Below are the code and all the weights of a small trained network. Each question names an input and a class and asks about switching units off, where a switched-off unit gives its printed mean instead of its output.

import numpy as np


def w(rows, s, z=0):
    codes = np.array(rows[::2]) - 128.0
    scale = np.full(codes.shape[1], s)
    scale[-1] = z or s
    return codes * scale


def f(y):
    return np.maximum(y, 0)


def log_softmax(a):
    a = a - a.max(-1, keepdims=True)
    return a - np.log(np.exp(a).sum(-1, keepdims=True))


def net(x, mask):
    res = np.array(x, float).reshape(1, 6) / 4 @ E
    y = f(res @ A[0][:, :-1].T + A[0][:, -1])
    res = res + np.where(mask, y, B[0][:, -1]) @ B[0][:, :-1]
    return log_softmax(res[-1] @ U[:, :-1].T + U[:, -1])


A, B = {}, {}
E = w([
[24,10,29,21,33,217,29,211],'x0',
[123,128,125,124,128,126,130,127],'x1',
[33,121,242,205,11,227,156,40],'x2',
[209,3,200,8,208,220,245,89],'x3',
[219,131,42,220,53,226,224,232],'x4',
[126,131,130,124,125,130,129,125],'x5',
],0.0035)
A[0] = w([
[58,128,186,64,166,72,60,51,68],'n1',
[62,54,52,59,65,180,57,195,39],'n2',
[180,137,81,186,85,186,178,190,54],'n3',
[58,130,189,63,166,73,58,48,68],'n4',
[209,220,188,215,181,56,200,62,55],'n5',
[57,129,190,60,161,72,58,47,72],'n6',
[185,115,18,54,203,48,86,229,228],'n7',
[183,138,82,184,83,188,175,189,55],'n8',
[62,128,187,65,166,71,61,48,63],'n9',
[81,239,73,233,75,45,37,158,68],'n10',
[241,133,15,37,255,8,90,224,251],'n11',
[227,4,197,17,229,201,239,82,77],'n12',
[71,128,183,67,163,74,64,51,55],'n13',
[214,221,187,217,182,57,200,61,56],'n14',
[218,223,171,222,190,53,199,88,94],'n15',
[211,220,190,219,181,53,201,59,55],'n16',
[178,139,79,187,80,182,176,192,59],'n17',
[136,25,206,64,150,212,207,79,175],'n18',
[58,129,191,61,164,71,57,49,69],'n19',
[53,55,51,59,61,175,52,198,40],'n20',
[74,229,82,223,68,50,37,155,62],'n21',
[11,123,238,208,7,232,148,32,255],'n22',
[181,137,84,183,85,188,175,191,55],'n23',
[223,1,199,12,223,208,240,81,52],'n24',
[59,51,50,58,66,172,54,194,38],'n25',
[55,126,190,62,159,72,59,48,75],'n26',
[79,241,74,231,64,45,35,156,50],'n27',
[153,138,115,194,55,198,188,172,114],'n28',
[182,136,82,186,83,186,177,190,54],'n29',
[165,138,103,193,63,198,178,182,126],'n30',
],0.0036,0.0034)
B[0] = w([
[233,40,67,234,200,75,194,187,158],'n1',
[27,40,246,55,217,243,26,216,170],'n2',
[208,25,59,207,232,53,218,216,151],'n3',
[234,40,66,235,198,74,196,186,159],'n4',
[17,44,243,37,206,233,34,219,187],'n5',
[234,48,64,233,193,80,193,178,160],'n6',
[202,205,177,210,76,208,41,16,225],'n7',
[208,24,64,208,228,53,217,217,151],'n8',
[235,36,64,232,204,74,198,191,157],'n9',
[17,203,81,13,42,45,202,187,184],'n10',
[234,238,158,230,19,206,36,3,255],'n11',
[22,231,60,17,11,36,211,173,204],'n12',
[232,30,68,228,212,76,200,205,152],'n13',
[18,49,242,37,204,233,36,216,189],'n14',
[38,72,230,57,186,220,40,177,201],'n15',
[17,45,241,39,203,234,34,215,189],'n16',
[201,32,69,203,225,66,204,199,153],'n17',
[98,223,85,84,23,88,148,90,205],'n18',
[236,43,64,233,197,75,194,184,160],'n19',
[34,42,248,64,215,242,23,211,172],'n20',
[25,205,73,21,43,44,206,187,178],'n21',
[238,226,149,229,21,203,38,6,247],'n22',
[209,28,63,202,231,52,216,214,151],'n23',
[13,233,54,6,7,23,228,204,198],'n24',
[31,40,249,59,215,245,22,214,170],'n25',
[234,51,65,232,189,79,190,173,161],'n26',
[13,206,70,8,38,33,219,211,180],'n27',
[206,74,88,208,187,107,155,121,168],'n28',
[209,24,57,207,233,54,218,217,151],'n29',
[192,76,102,192,193,102,153,124,172],'n30',
],0.004,0.0053)
U = w([
[4,4,252,27,252,249,18,252,18],'0',
[254,3,6,251,253,12,252,219,26],'1',
[3,249,25,2,4,3,244,211,18],'2',
[165,173,123,167,112,160,82,59,254],'3',
[159,168,116,169,125,159,81,62,246],'4',
[240,233,158,237,22,217,27,2,53],'5',
],0.0042,0.0041)

Each question gives the input, the list of numbers given to net, and the class t.
The units are the neurons (one row each of A and B). Each row of codes is followed by its name. A weight is (code - 128) times the scale printed after its matrix; where a second scale follows, it is the last column's (A, B and U).
mask holds one flag per neuron, in row order. A switched-off neuron (its flag False) gives its mean, the last column of its row in B, instead of its output. The means were averaged over made-up inputs and are rounded, as every weight is.
A unit's drop is (log p(t) with every unit on - log p(t) with that unit switched off) / (log p(t) with every unit on - log p(t) with every unit switched off).
The circuit of an input: a set's keep is (log p(t) with only the set's units on - log p(t) with every unit switched off) / (log p(t) with every unit on - log p(t) with every unit switched off). Starting from the 12 units with the biggest drops (on a tie, the unit counted first), units are removed one at a time, each time the one whose removal leaves the highest keep (on an exact tie, the one counted first), for as long as the keep stays at least 0.8.
units of the circuit, in order: the units of the circuit, biggest drop first
top k neurons: the k neurons with the biggest drops, biggest first
drop when u is switched off: that unit's drop, to one decimal
input [5,0,-8,2,-5,-6], class 5: units of the circuit, in order => (n11; n7)
input [4,-8,0,8,3,-1], class 2: units of the circuit, in order => (n24; n12)
input [7,-6,4,8,-7,-7], class 2: top 3 neurons => (n24; n12; n18)
input [-5,0,-8,-6,2,3], class 5: units of the circuit, in order => (n11)
input [4,0,2,-6,-4,-6], class 2: units of the circuit, in order => (n27; n21)
input [0,-7,4,-8,5,-5], class 2: units of the circuit, in order => (n27; n10)
input [8,5,2,-7,7,0], class 0: units of the circuit, in order => (n20; n2)
input [3,-1,-2,-8,4,-5], class 2: units of the circuit, in order => (n27; n10)
input [3,-5,-7,0,2,-3], class 5: units of the circuit, in order => (n11; n7)
input [-6,-2,-5,-8,3,4], class 2: top 4 neurons => (n27; n10; n21; n22)
input [7,6,-8,-5,-6,1], class 5: top 2 neurons => (n11; n7)
input [6,-1,0,7,6,4], class 2: top 2 neurons => (n24; n12)
input [6,1,-6,-5,-7,6], class 1: drop when n1 is switched off => 0.3
input [-5,-8,-1,8,-7,6], class 2: units of the circuit, in order => (n24)
input [-6,3,5,5,1,-5], class 0: drop when n16 is switched off => 0.4
input [-1,-3,3,-2,6,6], class 1: drop when n3 is switched off => 0.1
